[[ 0.052  0.026 -0.087 -0.007 -0.059  0.057 -0.079  0.032 -0.053  0.034]
 [ 0.064  0.123 -0.051  0.037 -0.079 -0.058 -0.038  0.086 -0.075 -0.053]
 [-0.212 -0.217  0.080 -0.191  0.083 -0.107  0.019 -0.246  0.098 -0.081]
 [ 0.008 -0.003 -0.095  0.110 -0.126 -0.033 -0.064  0.045 -0.031  0.036]
 [-0.073 -0.084  0.027 -0.148  0.069 -0.014  0.018 -0.099 -0.033 -0.080]
 [-0.035 -0.027 -0.049  0.065 -0.082  0.001  0.010  0.018 -0.083  0.001]
 [-0.095 -0.083  0.017 -0.144  0.036  0.017  0.013 -0.117 -0.003 -0.032]
 [ 0.134  0.168 -0.093  0.091 -0.096  0.010 -0.037  0.173 -0.166 -0.040]
 [ 0.040  0.053 -0.078  0.086 -0.093 -0.050 -0.032  0.082 -0.079 -0.021]] --> -0.053

[[-10.98   1.04 -18.74   8.66  -6.69   8.63 -15.08  14.78   1.92]
 [ -7.21   0.29 -10.04   2.53  -9.06   8.16 -10.23  14.91  -1.96]
 [ -3.68   3.13   3.50  -5.40  -7.41  -3.50  -3.21   3.72  -4.36]
 [ -9.54  -7.45   1.56   0.08   0.18   2.77   1.25   0.41   6.66]
 [ -4.10   3.40 -10.22   3.85  -3.57   4.71  -9.61   7.45  -2.58]
 [  0.84  -8.17  -3.83   0.71  -8.87  -7.35  -0.70   6.66   5.21]
 [ -2.85  -1.39  -2.63   0.15  -0.93   3.01  -1.60   0.94  -1.36]
 [  1.44  -3.02  -1.99   1.05  -2.48   4.94   2.31  -0.15  -2.92]
 [ -1.70   0.34   2.72   0.26  19.78  -3.25  -1.37 -18.72   5.49]
 [  4.99  -3.52  -6.89   5.33  -1.75  18.71   7.85  -4.64  -6.18]
 [ -5.55   1.11   1.89  -2.02  -0.21  -3.70  -4.45  -2.02   0.72]] --> -1.96

[[ 0.525 -1.348  1.281  0.432 -0.487  0.434  0.492 -1.040 -0.403]
 [ 0.525  0.303  1.281  0.270 -0.487  0.434  0.492 -1.040 -0.281]
 [ 0.525  0.303  1.281  0.270 -0.487  0.434 -0.546 -1.040 -0.281]
 [-1.034  0.303  1.281  2.016 -0.487 -0.708  0.492 -1.040  0.005]
 [ 0.525  0.303  1.281  0.270 -0.487  0.434 -0.190 -1.040  0.883]
 [ 1.063 -0.620  1.281  0.035 -0.487  0.434  0.492 -1.478  0.159]
 [ 0.525 -1.297  1.281  0.270  0.579  0.434  0.492 -1.040 -0.281]
 [ 1.505  0.769  1.281 -0.950 -0.487  0.434  0.492 -1.040 -0.281]] --> -0.281

[[ 195.677   72.423   87.817   26.703   41.475   24.867   48.343   52.335
    20.925  -12.831   52.853   58.403]
 [-107.273  -18.751   70.025   -2.271   39.531   33.581   62.932   74.283
    13.255   57.939   53.907   21.144]
 [  89.155   -7.576   70.773   -1.845   47.066   32.038   65.272  110.737
     3.055   27.554   94.904   96.908]
 [  22.859    3.049  107.933   28.507   32.137   24.207   31.652   71.020
    33.590   -7.981   51.036   46.975]
 [ -51.993   48.163   13.152   49.089   43.027   51.026   44.211    9.547
    31.990  -34.529   49.365   65.569]
 [ 124.377   48.954   53.984   16.947   33.700   52.082   18.649  -19.728
    24.967   64.362   18.295   -4.357]
 [  67.609   11.341   -1.817  114.047   41.267    6.837   38.566    8.443
    62.579  104.031   20.121   95.219]
 [ 146.754   46.121   18.963    8.320   16.097   61.221   85.498   28.959
    80.671  -10.024   56.060   11.069]
 [ -84.325   70.380   74.207   33.916   44.570   34.906   15.672 -218.791
    39.859  -57.425   27.839   38.842]
 [  53.594   28.085   89.486   42.640   21.253   29.104   45.360   65.799
    18.209   93.459   15.353    7.460]
 [ -72.548   96.695   23.007   13.158   56.235   30.902    3.319  222.297
    58.188   99.054   13.843   34.536]] --> 21.144

[[-0.067 -0.035 -0.074 -0.015 -0.063 -0.046  0.029 -0.024  0.058]
 [ 0.009 -0.003  0.021 -0.046  0.003  0.014 -0.028 -0.034 -0.047]
 [ 0.029  0.001  0.014 -0.005 -0.008 -0.010 -0.033 -0.025 -0.069]
 [-0.101 -0.106 -0.117  0.039 -0.052 -0.107 -0.035  0.010  0.082]
 [-0.001 -0.006  0.001 -0.029 -0.017 -0.010 -0.014 -0.025 -0.054]
 [-0.146 -0.176 -0.206  0.087 -0.121 -0.210  0.020  0.016  0.161]
 [ 0.042  0.042  0.060 -0.067  0.011  0.047 -0.010 -0.031 -0.074]
 [-0.032 -0.024 -0.049 -0.013 -0.013 -0.027 -0.017 -0.014 -0.023]
 [ 0.071  0.130  0.137 -0.129  0.108  0.158 -0.068 -0.048 -0.177]
 [-0.094 -0.130 -0.135  0.069 -0.080 -0.139 -0.022  0.011  0.086]
 [ 0.020 -0.024 -0.001 -0.006 -0.026 -0.032 -0.021 -0.023 -0.026]
 [ 0.062  0.030  0.076 -0.028  0.040  0.030 -0.059 -0.027 -0.123]] --> -0.047

[[-0.19  0.29  0.07  1.70 -0.67 -0.27 -0.17]
 [-0.53  0.50 -0.74 -0.42 -0.47  1.45  0.12]
 [ 0.58 -1.38  0.11 -0.60  0.44 -0.55 -0.72]
 [ 0.10 -0.55 -0.09  1.49  0.28 -0.64 -0.79]
 [-0.25  0.76 -0.81  0.01  0.58  1.34 -0.43]
 [-0.53 -0.16 -1.50  0.63 -0.49  0.62  0.27]
 [ 0.02 -0.81  0.84 -0.40 -0.67 -1.16  0.57]
 [ 0.91  0.25  0.48  0.15  0.06  0.58 -1.46]
 [ 0.52 -0.68  0.57  0.67 -0.62 -1.32 -0.04]
 [ 0.29 -0.74 -1.13 -0.34 -0.66 -0.61  0.90]
 [ 0.57 -0.38  1.03 -0.58  0.68 -0.01 -1.15]
 [ 1.00 -0.59  0.19  0.03  0.84 -0.51 -1.12]] --> 0.12

[[ -79.1  -50.1 -122.0  -88.7  -83.4  -85.7 -127.9  -75.6  -82.2  -95.1
   -98.2  -58.7  -94.3  -35.6  -51.5]
 [ -69.4  -56.7 -112.0  -81.2  -79.4  -92.8 -124.2  -76.4  -81.0  -86.7
   -93.5  -56.0  -92.3  -35.6  -62.0]
 [ -59.3  -43.0 -268.4  -88.0 -103.0 -128.7 -219.8 -180.9 -194.2  -84.3
    27.9  198.5 -115.4  -35.6 -254.0]
 [ -77.9  -49.5 -137.7  -93.2  -86.5  -91.3 -171.6  -76.6  -82.6 -103.6
  -106.1  -52.0 -105.9  -35.6  -45.9]
 [ -48.8   15.4   86.2 -120.8  -76.2 -142.1  159.2  -64.6  -83.4 -155.6
  -200.0 -129.4 -129.6  -35.6  -14.1]
 [ -90.1  -94.8   -6.6 -176.2  -29.0  -10.5  -94.0 -115.3  -62.3  -72.2
   -94.3  -47.2  -77.1  -35.6  -80.6]
 [ -64.1  -27.6 -223.4  -51.3  -74.5 -105.3 -192.1  -78.3  -67.8   -6.2
   -18.6  -56.6  -54.7  -35.6  -78.8]] --> -62.0

[[-22.2  11.5   5.0  -9.3  10.5 -17.5 -13.8]
 [-19.1  -1.7   2.6  21.1  -2.7   3.9  -9.4]
 [-11.0   3.9 -11.5 -21.1  10.2 -13.3  -4.1]
 [-12.1   5.8  -5.1  -7.3 -14.8   7.9  -5.6]
 [-15.4  -8.3  -5.3  10.5  -4.8   4.7  -9.8]] --> -9.4

[[  2.51   8.52  10.08  -9.01  -8.03   7.11]
 [ -1.11   1.94   8.33 -10.30 -12.18  10.95]
 [ -4.83 -12.02   2.86  -0.90 -11.73  13.65]
 [-13.26  -2.85  23.86  -5.14   9.70   5.05]
 [ 10.61   7.72 -16.13 -11.16 -24.36   1.63]
 [ -1.54   2.78   9.20 -13.76  -7.92   8.47]
 [-11.31 -12.13  -6.09  -0.60  -6.58   1.29]] --> 10.95
---
Input:
[[-46 -29   7  -5  42 -50  18]
 [-62  22 -39 -21   8  -6  10]
 [-11  -6  -7 -16   7 -39   8]]
Output: -46

Input:
[[-15   0  15 -38  11]
 [-14  -2  16 -33   8]
 [-17   4  13 -46  17]]
Output: -15

Input:
[[-10 -12  49   8]
 [ 15  19 -27  26]
 [ -3  -4   4  -7]]
Output: -10

Input:
[[-16  24  12 -41]
 [-14  11   5 -23]
 [-41  17  33 -59]]
Output: -16

Input:
[[-25 -12 -54   3  40  17]
 [ -6  -5  25  -5   5   9]
 [-31  20 -23 -28  21  34]]
Output: -25

Input:
[[ 39 -10 -10 -35 -26]
 [ 21 -14 -30  25 -47]
 [ 21  16 -10  -1 -15]]
Output: 39

Input:
[[ -2 -22 -23  39  35 -43 -25]
 [ 41 -46 -26   0   0 -40  30]
 [  1  31  25 -23   8  -3 -26]]
Output: -2
---
[62, 246, 70, 162, 4, 143, 229] ==> 162
[4, 1, 8, 6, 6, 3, 2] ==> 6
[605, 853, 610, 649, 111, 555, 332] ==> 649
[-292, -603, -327, -167, -102, 403, 575] ==> -167
[631, 966, 650, 106, 71, -505, 577] ==> 106
[1, -35, 41, -20, 45, -28, 9] ==> -20
---
[[ 35 -19  42 -36  59]
 [  3  10  -7 -15  14]
 [-23  46 -26  28   4]] result: -26

[ 53  40 -20  39  -8  24] result: 39

[45  5  1 19 12 51  7] result: 12

[[ 17 -48  45 -36  64 -43]
 [ 58 -18 -60 -58 -48  22]] result: -58

[-38 -57 -62 -18 -19] result: -62

[-56 -38 -46 -57 -49  -9] result: -57

[-52  -7 -42  30 -35 -55] result: 30
---
[-12 -41  31 -55 -12   8] ⇒ 8
[ -3 -20 -10 -64] ⇒ -64
[ 24 -47  33 -63  47 -13] ⇒ -13
[ -9 -35 -21  57 -19] ⇒ -19
[ 19 -46   8  12 -22 -61 -10] ⇒ -10
[ 10 -35  13 -19  58 -32 -59] ⇒ -59
[ 61  52 -16  59 -60 -26] ⇒ -26
